After every row comes one of two labels: whether the row has a hidden trait. Each part has its own trait and labels.
In the rows, 128 means zero.
[130 138 133 102 109 129 134  76 128 113 159  47 140  62 148 234 117 122
 116 110 126 142 122 133 150 159 136 129 109 145 180 118 144 138 127 118
 177 140 148 139 117 133 127 130 181 102 141] | jt
[146 133 150  99 101 101 131 199 157 123 152 141 125 192 108 157 139  94
 188 124  98 202 134 149 122 122 133 138 113 137 126 143 114 179 118 105
 148  87 131 132  81 128 101 106 228 112 138] | jt
[108 136 141 148 122 125 149  28 105 112 111 157 172  61 139 111 132 136
  62 165 125  87 128 136 109 134 119 116 104 132 148 113 165  80 129 118
  99 175 118 129 163 143 157 147  50 124 122] | jt
[134 120 119 156 135 137 128  77  98 136 141  97 141  64 136 163 103 138
  96 106 117 131 103 133 147 135 132 115 147 108 157  92 140 139 125 163
 161 185 141 130 160 118 148 178 139 119 135] | jz
[120 124 142 139 108 153 124  13  90 123 117 204 153  80 123 134 121 141
 131 123 136  88 118  88 101 124 126 119 137 120 181 136 165 102 104 140
 109 102 124 130  95 133 161 184  87  84  93] | jt
[152 124 144 131 103 101 119 192 133 119 143 154 125 220 109 143 126 108
 216 118  87 215 113 134 130 115 135 130 141 102 151 128 114 181 115 137
 154  88 135 111  89 123 113 129 226 133 139] | jt
[143 129 141  87 101 132 118 158 145 133 156 130 107 140 115 186 131 110
 182  99 127 163 136 112 128 130 137 140 125 143 144 156 121 174 114 115
 152  63 137 141  57 126 109 114 214  90 120] | jt
[123 125 119 149 138 146 134  42  97 136 135  99 144  18 144 168 108 143
  70 106 133  88 112 123 140 141 127 116 138 123 151  96 149 125 125 151
 144 193 137 138 164 122 157 179  96 108 124] | jz
[115 138 130  94 113 152 130  29 118 111 141  56 128  38 156 215 124 136
  91 122 164  78 135 102 137 165 132 130 110 161 180 135 156 100 129 110
 144 120 138 145 109 137 137 131 103  92 118] | jt
[119 127 141 157 139 112 146 149 138 137 103 205 153 145 108  34 147 122
 102 171 108 129 137 155  96  99 115 124 112 122  72 123 126 122 126 120
  78 155 105 127 161 134 138 139  77 143 121] | jt
[106 133 124 113 148 148 136 103 141 148 118 141 123  43 128 105 145 134
  59 144 166  54 157 128 111 130 118 131 106 166  72 140 132 107 136 110
  94 154 110 154 153 131 136 122  52 111 107] | jt
[129 134 124 134 147 110 152 157 144 145 147  56 143  64 143 149 125 114
  53 132 105 150 129 203 146 138 124 123 105 139  92  85 119 155 145 127
 155 229 132 143 198 120 125 126 150 143 159] | jz
[126 124 156 171 120 111 148  95 113 137 109 252 174 126 102  49 137 121
 108 160  90 140 120 140  80  95 114 116 123 106 111 116 150 136 108 133
  85 157 108 127 142 130 156 185 104 111 110] | jt
[143 126 138  92 102 136 108 154 137 128 145 145  98 180 112 171 128 120
 215  98 135 162 129  84 128 130 137 138 141 130 152 163 119 155 112 126
 146  43 134 128  52 125 109 122 200  95 115] | jt
[111 141 119  95 139 136 144  95 147 126 138  34 129  31 156 174 137 129
  42 142 158  85 149 158 144 159 127 133  94 172 112 124 134 105 149  95
 136 173 131 149 164 135 121  91  91 123 138] | jz
[125 134 135 145 138  93 147 200 155 122 113 121 142 180 128  63 147 114
  97 179  97 161 140 185 122 118 120 129 104 130  73 112 111 129 145 105
 104 164 115 121 174 135 112  94 119 179 151] | jz
[129 121 115 182 156 118 134 154 117 131 105 126 144 153 132  58 121 139
  92 150 102 140 112 160 135 113 122 117 143  94 105  90 121 114 140 150
 117 193 125 108 197 124 137 130  90 184 147] | jz
[145 133 144 122 115  86 141 220 159 124 149 113 140 192 112 128 137  95
 147 137  82 218 127 190 130 121 128 132 110 123 116 113 109 176 130 114
 149 142 130 124 127 126 104 110 218 142 156] | jz
[149 117 126 134 139 130 119 194 135 176 153 174 104 101 101 137 118 115
 153  81 103 163 117 138 129 104 130 127 153 109  84 119 101 208 111 165
 158 153 133 153 123 101 128 185 217  96 121] | jz
[139 131 129 112 140 108 135 244 171 148 142 109 111 168 112 109 142 104
 138 134 112 176 140 182 130 113 126 138 115 139  66 129  92 175 139 115
 134 138 124 133 138 121 101  97 191 139 145] | jz
[148 120 138 118 117 125 112 212 142 143 136 192  97 222  98 109 132 113
 230 111 111 180 127 116 118 103 132 137 147 116 107 154 102 176 112 131
 128  60 126 122  72 119 106 134 208 118 118] | jt
[129 131 121  77 140 146 123 155 155 160 160  90  92  49 126 190 129 117
 109  94 151 107 145 134 139 140 132 137 120 164  90 140 109 171 129 121
 158 133 132 165 117 114 116 126 178  84 123] | jz
[117 130 151 152 117 106 148 125 133 118 102 217 166 166 112  53 148 121
 116 182 107 138 136 155  90 107 115 124 109 119 110 128 138 105 125 105
  75 126 106 118 142 140 135 132  80 139 116] | jt
[116 127 117 103 155 150 129 157 151 171 128 153 102  45 123 103 145 130
  85 125 165  63 156 128 113 121 120 136 119 161  47 144 113 136 131 118
 106 146 112 161 141 120 123 127  94 102 106] | jz
[129 129 152 163 108  90 143 131 121  94 106 170 171 224 120  70 135 116
 139 170  82 185 120 155 109 116 124 121 114 101 153 112 137 115 126 119
 102 127 120 100 140 140 130 124 122 166 144] | jt
[123 131 119 102 116 159 121  27 104 122 145  89 119  51 149 210 111 142
 116  97 160  78 123  88 145 157 137 128 133 144 182 136 151 110 122 133
 155 112 143 141 102 127 141 148 117  91 114] | jt
[134 122 146 179 130 105 144 126 113 142 123 200 168 129 107  74 125 118
 108 143  74 169 109 164 106 100 119 112 135  91 118  91 135 156 119 149
 117 194 120 123 167 123 148 183 134 128 130] | jz
[126 126 104 109 167 146 121 208 157 168 129 116  83 108 126  94 136 134
 106 119 160  85 148 135 136 119 126 137 135 150  42 141  94 142 143 126
 121 143 118 147 147 118 115 105 116 136 122] | jz
[133 120 107  98 156 162 110 191 147 176 144 120  71  91 120 139 125 133
 147  81 161  98 140 115 140 120 131 137 150 144  66 148  96 166 126 149
 144 119 128 153 114 108 116 134 157 102 114] | jz
[119 117 114 139 160 167 123  98 117 182 124 193 108  24 115  98 124 147
  90 103 156  48 132 101 117 115 122 124 150 131  69 132 127 136 116 159
 110 163 115 155 147 112 153 190  78  88  90] | jt
[143 123 158 167 110  93 142 147 122 134 133 208 173 162  95  89 128 104
 149 135  63 205 109 169  99  96 121 117 128  91 129 101 133 175 108 145
 127 157 122 122 137 123 138 184 184 115 131] | jt
[114 133 160 152 102 118 151  26 105 105 112 222 187  94 121 105 137 120
  86 166 106 130 125 135  88 122 118 117 104 122 165 118 170 103 113 111
  89 143 117 127 134 144 157 169  75 102 111] | jt
[132 135 149 151 122  77 153 185 150 119 121 161 164 188 114  75 146 102
 117 172  81 198 130 202 113 111 119 126  98 118  98 105 119 144 133 111
 109 163 117 116 161 135 116 114 149 159 153] | jz
[119 120 112 122 152 176 121  62 112 171 130 177 105   1 125 136 119 145
  84  94 168  45 131  90 120 128 125 125 145 141  97 135 135 129 117 153
 123 148 122 158 129 115 154 187  82  75  86] | jt
